Below are the code and all the weights of a small trained network. Each question names an input and a target symbol and asks about switching units off, where a switched-off unit gives its printed mean instead of its output.

import numpy as np


def w(rows, s, z=0):
    codes = np.array(rows[::2]) - 128.0
    scale = np.full(codes.shape[1], s)
    scale[-1] = z or s
    return codes * scale


def f(y):
    return y / 2 * (1 + np.tanh(0.7978845608 * (y + 0.044715 * y**3)))


def softmax(a):
    e = np.exp(a - a.max(-1, keepdims=True))
    return e / e.sum(-1, keepdims=True)


def log_softmax(a):
    a = a - a.max(-1, keepdims=True)
    return a - np.log(np.exp(a).sum(-1, keepdims=True))


def net(x, mask):
    ids = ['ΔΛΣΩαβγεζηθμξτψ'.index(c) for c in x.split()]
    T = len(ids)
    res = E[ids] + P[:T]
    u = 0
    for l in range(2):
        r = res
        for j in range(3):
            rows = slice(4 * j, 4 * j + 4)
            q, k, v = (r @ M[l][rows].T for M in (Q, K, V))
            z = softmax(np.where(np.tri(T) > 0, q @ k.T / 4**0.5, -1e9)) @ v
            o = O[l][rows]
            res = res + np.where(mask[u + j], z, o[:, -1]) @ o[:, :-1]
        u += 3
        y = f(res @ A[l][:, :-1].T + A[l][:, -1])
        res = res + np.where(mask[u : u + 12], y, B[l][:, -1]) @ B[l][:, :-1]
        u += 12
    return log_softmax(res[-1] @ U[:, :-1].T + U[:, -1])


Q, K, V, O, A, B = {}, {}, {}, {}, {}, {}
E = w([
[92,96,148,160],'Δ',
[52,203,136,172],'Λ',
[66,178,190,115],'Σ',
[177,36,166,60],'Ω',
[141,71,86,168],'α',
[70,235,63,176],'β',
[208,68,129,29],'γ',
[82,168,82,204],'ε',
[133,164,12,193],'ζ',
[202,81,20,135],'η',
[206,38,104,87],'θ',
[61,245,136,114],'μ',
[76,138,117,190],'ξ',
[108,188,193,39],'τ',
[171,107,183,8],'ψ',
],0.011)
P = w([
[60,159,10,32],'0',
[247,162,190,225],'1',
[33,92,111,111],'2',
[247,157,200,219],'3',
[44,88,129,105],'4',
[254,159,210,213],'5',
[48,88,143,101],'6',
[245,152,205,211],'7',
[52,87,151,98],'8',
],0.0076)
Q[0] = w([
[127,2,125,225],'L0H0',
[92,80,105,136],'L0H0',
[56,149,152,237],'L0H0',
[72,83,227,102],'L0H0',
[142,62,137,123],'L0H1',
[123,113,124,125],'L0H1',
[147,99,135,138],'L0H1',
[160,153,165,118],'L0H1',
[158,137,126,118],'L0H2',
[137,121,133,107],'L0H2',
[143,161,124,110],'L0H2',
[124,104,96,144],'L0H2',
],0.032)
K[0] = w([
[129,4,119,192],'L0H0',
[148,100,129,159],'L0H0',
[54,149,150,222],'L0H0',
[112,97,237,112],'L0H0',
[176,131,151,137],'L0H1',
[135,119,131,132],'L0H1',
[163,150,133,129],'L0H1',
[126,171,148,116],'L0H1',
[136,112,113,131],'L0H2',
[149,130,135,108],'L0H2',
[136,147,127,134],'L0H2',
[111,107,93,124],'L0H2',
],0.036)
V[0] = w([
[122,121,141,118],'L0H0',
[160,174,12,209],'L0H0',
[139,143,90,153],'L0H0',
[134,142,94,154],'L0H0',
[100,62,89,104],'L0H1',
[117,84,105,123],'L0H1',
[108,130,126,111],'L0H1',
[157,122,135,160],'L0H1',
[77,123,162,60],'L0H2',
[123,113,178,55],'L0H2',
[80,104,151,78],'L0H2',
[12,213,180,2],'L0H2',
],0.007)
O[0] = w([
[126,124,123,134,114],'L0H0',
[161,170,185,60,251],'L0H0',
[139,140,149,105,167],'L0H0',
[136,136,144,107,167],'L0H0',
[107,99,128,186,127],'L0H1',
[115,119,125,166,122],'L0H1',
[128,92,130,117,137],'L0H1',
[129,186,121,146,109],'L0H1',
[177,128,118,165,87],'L0H2',
[137,194,118,254,49],'L0H2',
[174,112,127,142,84],'L0H2',
[252,88,72,96,151],'L0H2',
],0.0085,0.002)
A[0] = w([
[142,80,134,115,98],'L0N0',
[169,154,159,192,83],'L0N1',
[94,130,193,147,141],'L0N2',
[68,88,36,127,17],'L0N3',
[115,198,84,145,84],'L0N4',
[170,154,178,119,34],'L0N5',
[100,79,130,151,3],'L0N6',
[113,148,199,104,123],'L0N7',
[102,158,132,142,106],'L0N8',
[138,89,185,157,170],'L0N9',
[88,160,5,179,91],'L0N10',
[145,76,147,115,108],'L0N11',
],0.011,0.0055)
B[0] = w([
[105,146,103,162,103],'L0N0',
[107,112,117,72,169],'L0N1',
[156,123,99,105,246],'L0N2',
[104,250,34,161,163],'L0N3',
[140,74,134,94,109],'L0N4',
[56,126,121,166,129],'L0N5',
[213,92,133,132,55],'L0N6',
[172,108,90,163,245],'L0N7',
[186,118,127,109,121],'L0N8',
[153,204,121,85,253],'L0N9',
[87,115,54,120,164],'L0N10',
[105,157,102,165,116],'L0N11',
],0.016,0.0016)
Q[1] = w([
[158,206,148,209],'L1H0',
[160,173,76,181],'L1H0',
[132,58,68,174],'L1H0',
[134,180,226,181],'L1H0',
[121,158,108,134],'L1H1',
[154,178,62,61],'L1H1',
[118,138,122,183],'L1H1',
[140,64,176,90],'L1H1',
[107,157,138,189],'L1H2',
[142,146,140,154],'L1H2',
[214,154,158,140],'L1H2',
[143,249,166,207],'L1H2',
],0.019)
K[1] = w([
[157,206,43,112],'L1H0',
[137,227,124,132],'L1H0',
[156,163,154,200],'L1H0',
[164,111,9,102],'L1H0',
[94,120,167,131],'L1H1',
[103,122,203,164],'L1H1',
[123,113,85,108],'L1H1',
[186,149,86,129],'L1H1',
[99,107,99,154],'L1H2',
[130,119,116,136],'L1H2',
[206,159,44,81],'L1H2',
[119,153,2,81],'L1H2',
],0.019)
V[1] = w([
[15,210,186,95],'L1H0',
[2,150,152,103],'L1H0',
[149,135,130,131],'L1H0',
[123,131,129,127],'L1H0',
[190,60,108,172],'L1H1',
[123,143,81,66],'L1H1',
[75,181,170,118],'L1H1',
[94,162,157,125],'L1H1',
[151,158,143,111],'L1H2',
[142,162,159,13],'L1H2',
[110,128,143,18],'L1H2',
[142,144,131,147],'L1H2',
],0.0086)
O[1] = w([
[189,95,148,254,75],'L1H0',
[228,134,168,179,70],'L1H0',
[109,122,121,131,137],'L1H0',
[133,127,131,136,128],'L1H0',
[114,173,149,221,49],'L1H1',
[198,88,145,90,223],'L1H1',
[110,97,99,51,152],'L1H1',
[116,113,108,81,139],'L1H1',
[87,121,121,147,146],'L1H2',
[80,171,94,213,253],'L1H2',
[129,192,92,211,249],'L1H2',
[120,109,137,112,109],'L1H2',
],0.0075,0.0039)
A[1] = w([
[175,103,254,157,104],'L1N0',
[115,50,226,173,76],'L1N1',
[115,51,168,62,3],'L1N2',
[183,100,90,157,165],'L1N3',
[70,146,62,211,53],'L1N4',
[114,186,104,179,154],'L1N5',
[37,109,45,124,48],'L1N6',
[117,150,188,195,191],'L1N7',
[148,108,204,127,217],'L1N8',
[119,125,202,155,67],'L1N9',
[100,57,154,139,41],'L1N10',
[58,130,207,59,84],'L1N11',
],0.011,0.0073)
B[1] = w([
[158,252,42,158,149],'L1N0',
[228,99,107,149,115],'L1N1',
[114,99,213,177,158],'L1N2',
[103,137,131,167,186],'L1N3',
[182,140,86,82,208],'L1N4',
[92,82,143,132,253],'L1N5',
[140,127,140,184,235],'L1N6',
[132,55,150,118,199],'L1N7',
[103,110,224,72,154],'L1N8',
[195,102,136,162,113],'L1N9',
[186,90,185,158,109],'L1N10',
[184,123,87,133,205],'L1N11',
],0.027,0.006)
U = w([
[135,183,150,62,101],'Δ',
[2,129,156,31,213],'Λ',
[175,143,76,15,18],'Σ',
[153,136,195,100,118],'Ω',
[175,196,154,144,39],'α',
[138,92,85,30,1],'β',
[162,129,135,48,113],'γ',
[104,130,192,159,105],'ε',
[143,76,145,143,54],'ζ',
[134,161,203,218,62],'η',
[142,171,154,64,121],'θ',
[79,170,38,137,241],'μ',
[134,167,180,128,143],'ξ',
[204,144,119,139,39],'τ',
[198,130,149,111,96],'ψ',
],0.0076,0.0042)

Each question gives the input, a string of symbols that net reads in full, and the target symbol t.
The units are the heads (4 rows each of Q, K, V and O) and the neurons (one row each of A and B). Each row of codes is followed by its name. A weight is (code - 128) times the scale printed after its matrix; where a second scale follows, it is the last column's (O, A, B and U).
mask holds one flag per unit, layer by layer, with each layer's heads first. A switched-off unit (its flag False) gives its mean, the last column of its rows in O or B, instead of its output. The means were averaged over made-up inputs and are rounded, as every weight is.
A unit's drop is (log p(t) with every unit on - log p(t) with that unit switched off) / (log p(t) with every unit on - log p(t) with every unit switched off).
The circuit of an input: a set's keep is (log p(t) with only the set's units on - log p(t) with every unit switched off) / (log p(t) with every unit on - log p(t) with every unit switched off). Starting from the 12 units with the biggest drops (on a tie, the unit counted first), units are removed one at a time, each time the one whose removal leaves the highest keep (on an exact tie, the one counted first), for as long as the keep stays at least 0.8.
units of the circuit, in order: the units of the circuit, biggest drop first
unit that matters most: the unit with the biggest drop
k most important neurons: the k neurons with the biggest drops, biggest first
top k neurons in layer l: the k neurons of layer l with the biggest drops, biggest first
heads that matter: for each layer, one digit per head in row order, 1 if its drop is at least 0.15 and else 0, layers parted by /
input ζ η Ω, target μ: units of the circuit, in order -> (L0H0 L0N3)
input τ θ ψ Λ, target τ: 3 most important neurons -> (L1N11 L1N6 L1N2)
input ζ Δ α γ ζ Δ γ μ Λ, target μ: units of the circuit, in order -> (L0H0 L1N8 L1N2)
input ζ Λ ξ θ ε Δ τ Σ, target ζ: units of the circuit, in order -> (L0H0 L1H2 L1N7 L1H0)
input τ β μ Λ Σ, target μ: units of the circuit, in order -> (L0H0 L1N8)
input α α β Λ, target α: units of the circuit, in order -> (L1N0 L1H0 L0N10)
input Δ μ ξ ψ ε ζ ζ, target Λ: most important neuron -> (L1N11)
input Δ α ψ, target μ: units of the circuit, in order -> (L0H0 L0N3)
input τ α μ β Λ ζ, target τ: top 2 neurons in layer 0 -> (L0N5 L0N1)
input ζ ψ ε ζ ζ η γ α, target ζ: 2 most important neurons -> (L1N7 L1N5)
input ψ η μ, target μ: units of the circuit, in order -> (L1N8 L1N7)
input Σ ζ μ Ω, target Σ: 2 most important neurons -> (L0N9 L1N11)
input Λ α ζ Λ, target Λ: heads that matter -> 101 / 000
input θ Δ θ τ Λ, target μ: units of the circuit, in order -> (L0N10 L0H0 L1N8)
input Λ Ω Σ μ ζ μ η Ω, target Λ: unit that matters most -> L0H2
input β Δ Λ θ β, target Λ: heads that matter -> 100 / 100
input η ζ θ, target μ: 2 most important neurons -> (L0N3 L1N8)
input η Σ ζ η ζ Ω, target η: units of the circuit, in order -> (L1H0 L0H2 L0N7 L1N3)
input β ψ α ζ Σ ε ζ ζ, target β: heads that matter -> 101 / 001
input ζ Ω τ γ μ, target μ: units of the circuit, in order -> (L0H0 L1N8 L1N7)
input η Λ Σ Σ α, target μ: 2 most important neurons -> (L0N3 L1N8)
input Ω Λ Δ Λ η Ω θ ζ ξ, target μ: heads that matter -> 100 / 000
input μ θ ξ Σ Λ α γ, target μ: units of the circuit, in order -> (L0H0 L0N3 L1N8)
input τ ζ Λ ε, target τ: top 2 neurons in layer 1 -> (L1N11 L1N6)
input τ β ζ θ Λ θ, target τ: 4 most important neurons -> (L1N11 L1N6 L0N9 L1N2)
input β η Λ Ω ζ τ, target β: unit that matters most -> L0H0
input Λ ζ ζ τ Ω Δ Λ ξ, target Λ: unit that matters most -> L0H0
